In the rows, zero is written as 128.
Rows near named flat spaces through zero (a row that begins with a name and a colon came from that space):
mctd: [142 149 134 161 150  97 108 112  83 124 142 130 150 118 107 133 142  74
 158 138 172 103 132 159 110 140 129 115 109 109]
zbbh: [136 113 134 107 114  77 116 105  78 140 137 103 133 174 132  99  98 133
 117  85 120 138 108 150 100  85 125  76 150 168]
zbbh: [ 89 164 118 145 125 145 145 152  96 157 147 189 100  83 138 119 143 122
 131 160 146 155 135 103 119 122 145 115 124 107]
mctd: [ 99 153 122 144 131 103 125 145 119 159 121 126 130  92 103 126 129 125
 142 145 130 112 136 120 140 138 142  99 132 129]
httt: [115 121 145 135 157 135 148 128 112 111 117 136 141 108 144 130 152  73
 163 110 130 119 144 144 100 150 110 162 140 111]
zbbh: [117 124 135 137 128 121 145 142 105 155 162 124 153 105  98  93 136 116
 142 142 118 150 112 109 112 107  98 102 137 170]
phdh: [101 132 134 144 104 153 154 148 157 124 133 111 123 102 120 131 116 152
 131 164 144 123 124 108 140 153 130 106 113 128]
phdh: [115 107 128 157 106 188 122 133 173  53 148  60 117 123 178 181 169 120
 118 186 229  90 104 161 115 160 173 153  61  54]
httt: [138 131 150 109 162 108 153 113  98 125  97 156 117 113 139 111 129  93
 158  85  84 132 159 121 114 146 103 163 173 121]
httt: [145 118 145 130 108 117 138 115 126 104 150  67 118 122 122 115 123 142
 126 156 153 118 108 118 124 134 130 102 118 125]
zbbh: [123 163 124 147 137 142 136 137 125 140 125 182 115  96 116 135 129 122
 139 152 134 131 149 110 143 151 131 136 119 105]
phdh: [154 142 108 122 148 109  85 104  82 153 119 223 149 199 132 137 103 105
 118  61 115 150 141 175 115  89 120 130 131 147]
phdh: [176  59 143 118 127 152 109  96 183  54 117  55 182 215 145 162 119 117
 123  84 140  97 108 191 116 138  99 168 104 143]
mctd: [186 122 159 117 118 137 166 106 124 102 166 105 102 105 109  84 124 149
 127 166 113 156 114  70 132 133  91 135 136 133]
httt: [174 126 100 122 130 138  86 129 193 143 122 135 152 157  83 147 122 171
  98 137  94 126 126 117 186 118 120 152 111 152]
phdh: [156 130 121 129 137 137 112 120 108 120 165 134 116 119 136 121 169 112
 116 155 151 146 113 121 117 103 136 152 114 104]
mctd: [125 130 131 144 133 131 139 138 119 173 138 197 192 154  73 107  84 118
 149  95  87 159 133 131 126 115  61  99 135 212]
phdh: [147 144 138 120 144  98 132 111 109 139 102 156 125 133 113 118 102 121
 143  97  95 125 152 125 136 142 112 127 153 135]
zbbh: [187  98 158 124 110 137 141  91 154  77 132  91 148 183 113 126  78 148
 128 112 127 121 117 138 131 149  86 121 115 154]
httt: [164 117 148 130 121 121 140 114 139 102 151  66 125 109 105 110 134 137
 132 164 135 118 112 104 135 141 114 125 123 127]
phdh: [131 110 118 122 148 139 115 133  97 132 165 137 140 125 148 114 185  88
 123 126 135 157 109 137  93  80 123 161 130 128]
httt: [117 143 145 108 120 119 166 124 114 126 105 139  77 103 149 110 106 149
 132 122 103 136 147  94 130 149 134 122 160 111]
phdh: [144 110 118  99 136  88  92 111 133 127  97  88 130 166 138 138 125 137
 112  85 105 106 127 154 135 111 147 135 147 133]
mctd: [ 91 107 104 108 116 148 128 165 167 175 121 147 155 145 118 122 118 165
 106 104  71 159 120 115 144  91 111 124 146 192]
httt: [144 137 155  97 111  66 145  91  86 101 108  60  54 115 159 104 105 153
 123 124 133 106 130 110 121 143 166  93 161  88]
httt: [ 83 136 151 148 134 124 171 142  44 139 177 139 121  71 146  84 163  69
 162 149 163 157 116 118  62 112 117 101 140 125]
httt: [ 79 117 121 140 135 146 123 138 111 129 107 177 164 172 166 157 115  87
 142  70 148 126 138 194  89 124 126 126 121 137]
zbbh: [ 75 126 106 116 118 127 119 153 130 159 111 138 123 133 152 136 129 144
 111 108 118 134 127 138 125 103 156 113 139 138]
mctd: [166 129 135 114 148  76 103  96 101 110 117  81 112 127 130 124 146 109
 132 119 132 100 130 139 125 129 147 139 142  99]
zbbh: [140 128 139 135 135  85 122 117  98 136 141  91 146 120  99 107 128 109
 145 130 132 115 119 133 118 123 118  99 136 146]
zbbh: [ 99 116 111 113 132 119 108 140 132 134 114  99 119 125 159 141 160 125
 114 117 130 117 123 143 121 109 164 141 137 112]
phdh: [117 107 147 124 108 133 158 139 180 108 117  43 125  99 115 123 121 160
 134 156 117 103 120 100 148 162 123 119 133 136]
mctd: [130 107 118 164 130 252 140 154 181  90 174 194 166 138 148 164 170 102
 124 167 172 163 116 139 116 132  95 201  64 113]
httt: [ 97 149 128 132 142 119 143 142  78 151 144 154 106  78 142 106 162  96
 143 142 135 146 133 111 102 116 140 127 145 109]
mctd: [119 123 125 162 134 185 128 133 131 114 139 208 179 173 137 159 114  89
 142 105 162 142 134 177 103 135  96 143  89 138]
phdh: [159 176 167 151 135 127 183 113 120 111 123 155  90  59  90 107 102 128
 168 177 124 120 163  68 154 204 102 126 133  93]
zbbh: [ 84 155 118 150 118 121 132 153 145 168 102 157 147 117  95 140  90 145
 141 127 118 114 146 128 153 151 129  84 126 153]
mctd: [164 124 135 112 152  86 102  91 105 109  96 121 130 167 139 139 118 103
 135  76 119 103 144 166 121 133 132 145 144 114]
mctd: [135 140 155 119 108 112 165 110 108 126 114 146 106 139 122 104  63 154
 136 108 106 138 141 109 128 149 106  86 149 148]
zbbh: [121 119 115 131 170 123 120 161 147 178 136 131 181  83  75 109 181  96
 150 135  71 138 130 104 142 108  90 167 152 173]
[189 105 142  97 138 144 130  95 149  75 120 106  99 148 158 132 141 135
 113 118 114 130 130 119 133 137 123 191 135  94] => mctd
[ 60 106 111 127 123 162 147 185 151 173 149 128 157  94 125 112 163 132
 125 141 101 160 109 106 119  92 115 128 140 176] => zbbh
[103 152 157 131  83 116 185 126  98 137 132 137  89 112 122  92  56 172
 135 140 128 145 130  91 124 150 120  45 142 148] => mctd
[ 16 146  97 154  85 158 133 184 146 179 112 177 142 138 142 158  85 163
 116 124 153 132 128 152 129 122 161  54 106 156] => phdh
[104  72 139 125  98 175 150 146 190  83 140  34 145 135 154 141 143 148
 118 148 151 115  95 135 117 136 125 136 109 137] => zbbh
[126 129 156 131 155 162 183 139 143 113 117 152 126  72 124 115 148  99
 167 138  95 137 155  90 128 174  85 183 150 116] => httt
[106 110 123 108 109 120 121 126 110 121 130  99 108 152 172 127 129 139
 105 110 144 133 110 147 103  98 158 110 134 123] => zbbh
[111 127 101 127 101 145 117 156 134 171 172 139 133 127 111 109 137 168
  93 160 124 169  96 101 136  72 133  96 116 168] => phdh
[103 134 131 130  94 126 146 147 178 121 117  49  93  81 117 132 120 185
 118 185 138  97 121  88 166 163 162  97 121 110] => phdh
[146 141 106 114 158  84  83 118  97 156 118 146 127 134 123 127 154 107
 121 104 110 125 136 141 131  97 148 145 146 120] => httt
[115 123 113 146 132 171 128 159 158 143 157 144 155 105 110 132 163 123
 126 164 131 146 116 113 135 116 114 150 107 141] => mctd
[145 118 136 128 127 137 127 116 142  91 128  93 116 128 145 141 141 124
 126 141 152 110 124 135 127 145 140 148 115  96] => zbbh
[100 134 114 134  85 141 132 153 169 152 134 112 124 127 106 130  94 193
 103 160 129 131 113 104 160 126 141  76 111 156] => phdh
[ 99 154 122 140 121 105 127 138 111 164 116 157 133 124 107 125  97 136
 136 121 124 125 139 130 135 131 134  82 133 147] => zbbh
[118 124 136 149 137 137 137 142 136 110 150  73 129  71 124 129 180 101
 147 181 163 107 117 117 121 147 138 145 113  97] => zbbh
[115 152 108 121 134  96 105 132  82 167 137 153 105 115 134 114 146 125
 115 129 128 143 126 123 121  90 159 110 141 120] => httt
[171 133 146 155 151 135 123  96  97  96 139 173 161 161 120 139 117  72
 157 108 159 123 139 169 103 147  93 144 105 119] => mctd
[112 136 123 169 127 176 133 149 134 120 167 152 147 102 124 142 159 102
 139 177 181 135 118 132 117 136 125 136  85 110] => mctd
[ 81 123 151 137 128 135 162 130  96 101 117 121 117 114 176 133 130  88
 156 112 163 116 136 155  82 153 136 122 133  99] => httt

Rows near named flat spaces through zero:
znlz: [111 141 138 119 202 131 153  95 164 141 166 161 123 197 151 137 122 186
 171  92  95 128 195  43 159 122 153 187 117 127]
rdjq: [130 147 126 126 125 139 123 111 145 131 142 133 112 148 139 141 160 126
 117 124 141 130 126 118 142 121 142 134 145 123]
rdjq: [120 133 145 108 158 150 132 110 165 120 163 149 113 151 124 119 122 165
 123  79 141 105 134 114 132 131 127 139 146 128]
dtlp: [124  96  94 117 123 112 116 130 109 121  97  93 135  98 153 144 110  93
 103 135 123 102 135 148  90 114 137 122 113 121]
dtlp: [ 85  89 107 105 123 126 131 141 119 118  90 105 176 109 148 141  97 105
 117 117 104  99 136 145  99 120 154 112 113 126]
dtlp: [175  98  79 130  85  87 104 113  95  96 104  92  60  59 153 145 121  84
  86 117 139 101 129 178  58 113 106 125 112 126]
rgmf: [122 163 113 126  96 136 123 129 124 125 147 131 127 159 161 143 144  99
 136 156 151 150 118 119 137 114 127 137 146 115]
czqh: [141 120 139 127 125 124 134 116 138 111 138 143  96 109 110 117 124 155
 125  84 124 116 131 139 116 139 116 127 127 140]
rdjq: [128  87 128 128 140 108 128 171  90 125  98 105 167  84 108  99  52 120
 140 153 117 118 122 155  94 139  92 112  97 131]
czqh: [110  84 141 108 106 139 130 121 150  98 104 128 122  71  93 118 128 147
  83  45 117  77 106 187  95 145 142  82 135 147]
czqh: [106 118  82  96 126 139 102 136 121 125 120  85 155 137 185 152 105  66
  92 161 164  97 119 140  95  96 137 127 140  99]
rgmf: [152 104 116 160 148  97 115 159  76 166  73  84 164  95 114 128 119  92
 133 219 109 150 130 132 133 127 124 119  92 125]
rdjq: [120 139 128 115 120 141 120 161 116 123 146 123 154 138 135 108  82 109
 136 160 164 132 101 140 117 127  91 123 140 115]
znlz: [147 143 118 120 133 125 126 101 144 112 163 141  77 144 150 134 130 141
 127  97 144 119 145 112 116 119 116 156 136 124]
czqh: [118 119 151 137 113 117 157 122 133 111 124 160 121 115 102 118 128 170
 158  76  84 137 145 126 132 148 133 126 112 152]
znlz: [139 114 110 120 139 118 130  63 164 114 127 133  61 122 149 165 182 150
  94  49 103  92 171 114 117 116 175 148 126 135]
znlz: [106  95 130 118 124 123 144 106 146 110 105 136 123 103 120 139 140 152
 115  57  86  99 149 138 114 135 164 117 116 145]
dtlp: [ 59 104 137 109 154 152 140 153 136 149  93 116 226 147 128 133 114 123
 133 140  98 116 129 118 149 129 176 106 124 126]
rgmf: [ 87 134 127 138  97 139 130 160 107 152  87 112 205 137 130 142 152  86
 135 190 114 158 104 136 158 126 162  97 129 124]
znlz: [146 138 115 145 134 128 108 123 120 159 110 102 129 132 135 148 174  95
 105 183 140 140 120 123 150 115 148 125 133 117]
rgmf: [ 77 102 161 115 125 148 152 139 149 120 106 147 178 116  91 115 123 162
 131  74  92 112 120 145 138 151 157  93 128 148]
rdjq: [120 170 115 115 114 153 117 113 149 130 162 133 118 176 165 149 163 106
 116 140 167 135 116 112 146 108 140 141 163 110]
dtlp: [ 96 153 154 152  34 143 144 146 122 125  97 150 163 114  93 133 197 112
 134 136 109 174  78 168 166 148 159  73 146 148]
rgmf: [ 35 183 145  96  38 179 161 143 160  90 167 185 183 195 157 136 141 126
 166  85 135 157  95 129 154 130 152 109 175 129]
czqh: [ 90 115  92 102  90 122 133 132 117  98 118 118 147 128 178 150  99  94
 129 111 119 112 138 139  89 111 140 129 123 120]
rgmf: [142 145 106 147 124 112 117 146  92 152 115 105 146 141 152 141 131  85
 144 212 134 163 129 112 139 113 122 140 117 113]
znlz: [151 118 167 150 181 122 137 140 126 153 128 139 135 120  74  94 110 175
 152 139 111 140 134 112 153 152 107 130 110 141]
rdjq: [117 129 108 151  88  98 148 109 110 127  93 133 125 126 151 167 175 115
 152 127  69 158 163 110 138 121 174 137 101 140]
rdjq: [152 170 143 159  75 131 126 132 118 135 134 144 108 129 106 127 184 116
 135 161 143 176  94 141 161 137 119 113 146 134]
znlz: [111 113 121 127 112 128 128 127 126 129  99 116 145 112 129 142 147 113
 111 123 112 120 125 144 126 126 157 109 125 131]
dtlp: [117 105 146 131 153 140 125 134 137 150  98 115 160 111  94 122 145 136
 106 132 116 115 116 140 146 139 153 101 127 134]
rgmf: [ 66 133 139 124  98 156 138 149 133 144  95 127 208 145 124 143 162 106
 128 149 109 143 103 136 164 131 180  91 142 129]
czqh: [163 123 140 127 203 138 108 115 148 155 147 116 105 135 110 113 124 151
 104 137 156 105 133 110 138 127 114 143 135 119]
czqh: [122 127 130 130  98 135 123 136 125 125 113 123 137 111 117 129 146 112
 111 132 134 129 102 156 128 132 135 102 138 131]
rgmf: [106 109 143 124 103 140 131 138 134 120 103 128 151  97  99 121 137 130
 108 103 119 115 102 166 125 142 142  88 134 140]
znlz: [ 93  77 134 123 111 123 143 121 135 117  70 123 153  78 102 139 147 140
 105  68  71  98 134 162 115 142 179  89 110 151]
rdjq: [166 146 122 128 163 154  91  78 172 158 142 108  72 142 130 154 219 119
  53 130 175 101 115 123 155 110 162 130 167 113]
dtlp: [199 156 116 142 181 115 103 106 126 149 172 119  60 152 144 125 129 130
 126 170 172 136 146  90 133 112  87 177 131 109]
dtlp: [115 145  76 108  95 109 130 130 103  98 151 124 121 159 210 152  82  86
 158 143 138 136 156 107  88  97 110 169 120 108]
czqh: [164 125 125 120 162 145  93 121 142 143 140 101 101 116 118 119 136 115
  73 146 184  97 100 148 121 121 110 120 152 113]
[ 58 123 116 114  62 135 148 153 115 109  96 131 197 131 152 146 123  95
 145 125  97 139 117 147 123 125 163 100 126 132] => dtlp
[142  84 162 130 197 120 149  66 182 128 120 155  73 103  79 127 166 223
 109   7  66  81 182 106 138 150 173 139 108 160] => rdjq
[138 111 162 130 160 130 141 111 154 124 136 152 103 112  84 106 128 187
 127  67 108 110 139 127 134 150 126 126 123 148] => rdjq
[127  89 148 129 166 120 139 129 133 131 108 129 138  99  92 110 105 166
 129  95  95 106 144 131 122 146 131 120 106 144] => rgmf
[122 124  97  88 186 157  96 100 164 140 150  96 121 162 177 153 132 106
  71 126 176  73 136 110 116  95 151 148 156  96] => rdjq
[131 126 103 111 130 133 109 127 127 123 134 106 122 129 157 137 115  98
 102 140 159 107 121 138 105 111 121 132 139 111] => czqh
[119 153 105 141  79 135 110 149 101 148 102 100 164 136 151 153 171  57
 114 211 149 160  93 144 147 111 147 106 143 112] => rgmf
[ 73 113  96  93 140 123 148 119 135 108 131 131 159 164 192 155  86 125
 154  94  95 107 180  90 104 106 158 161 111 119] => rdjq
[147 107 141 119 134 121 135 105 149  97 146 149  73  97 105 110 111 174
 117  45 122  95 139 145  98 142 108 131 125 144] => czqh
[110 159 151 134  88 139 149 132 137 114 150 167 131 150 117 121 143 147
 160 109 122 159 116 124 151 141 125 124 141 139] => dtlp
[109 153 168 143  83 146 149 135 142 123 132 167 140 133  87 115 167 154
 147 105 115 160 100 141 165 153 138 100 145 148] => dtlp
[112 125 126 118 132 130 134 131 130 122 132 132 140 137 138 128 111 131
 137 119 122 123 136 121 123 126 130 134 125 127] => dtlp
[133 147  99 122  91 131 110 126 120 121 133 112 116 134 163 148 146  81
 107 154 161 131 110 142 116 108 128 127 146 112] => znlz
[177  88 132 147 165 115  99 133 113 155  88  85 114  65  82 114 136 120
  78 158 137 104 110 164 118 137 118 102 115 131] => rdjq
[100 113  93  99 105 115 137 123 122  90 132 127 126 130 181 145  85 112
 137  91 116 106 155 127  81 111 130 146 117 122] => czqh
[149 141 125 114 144 131 127  96 155 107 175 148  68 145 144 127 123 156
 124  77 148 109 146 112 113 122 110 158 141 125] => rgmf
[ 96 126 152 117  80 135 154 151 128  89 139 163 145 115 107 101  88 153
 158  77 115 132 110 156 112 151 105 107 130 146] => rgmf
[110 147  92  92  75 133 129 108 141  75 170 143  89 149 192 148 109 107
 124  75 156 109 133 135  83 106 117 148 150 116] => znlz
[134 111 167 126 130 133 145 116 154 105 139 161  97  97  75  98 123 189
 126  45 112 108 123 150 121 158 115 112 130 154] => dtlp
[146 124 153 138 156 112 153 108 141 117 150 165  90 129 104 110 113 192
 164  73  95 132 165 100 132 146 113 155 108 148] => czqh
[141  46  93 103 148  98 112 116 117  99  87  84 101  47 135 130  75 119
  74  71 113  50 149 175  44 122 124 117  97 131] => dtlp
[ 81 104 181 150 165 139 161 145 138 170  76 144 213 130  64 118 157 175
 157 128  52 148 138 107 192 159 186  98 105 155] => czqh
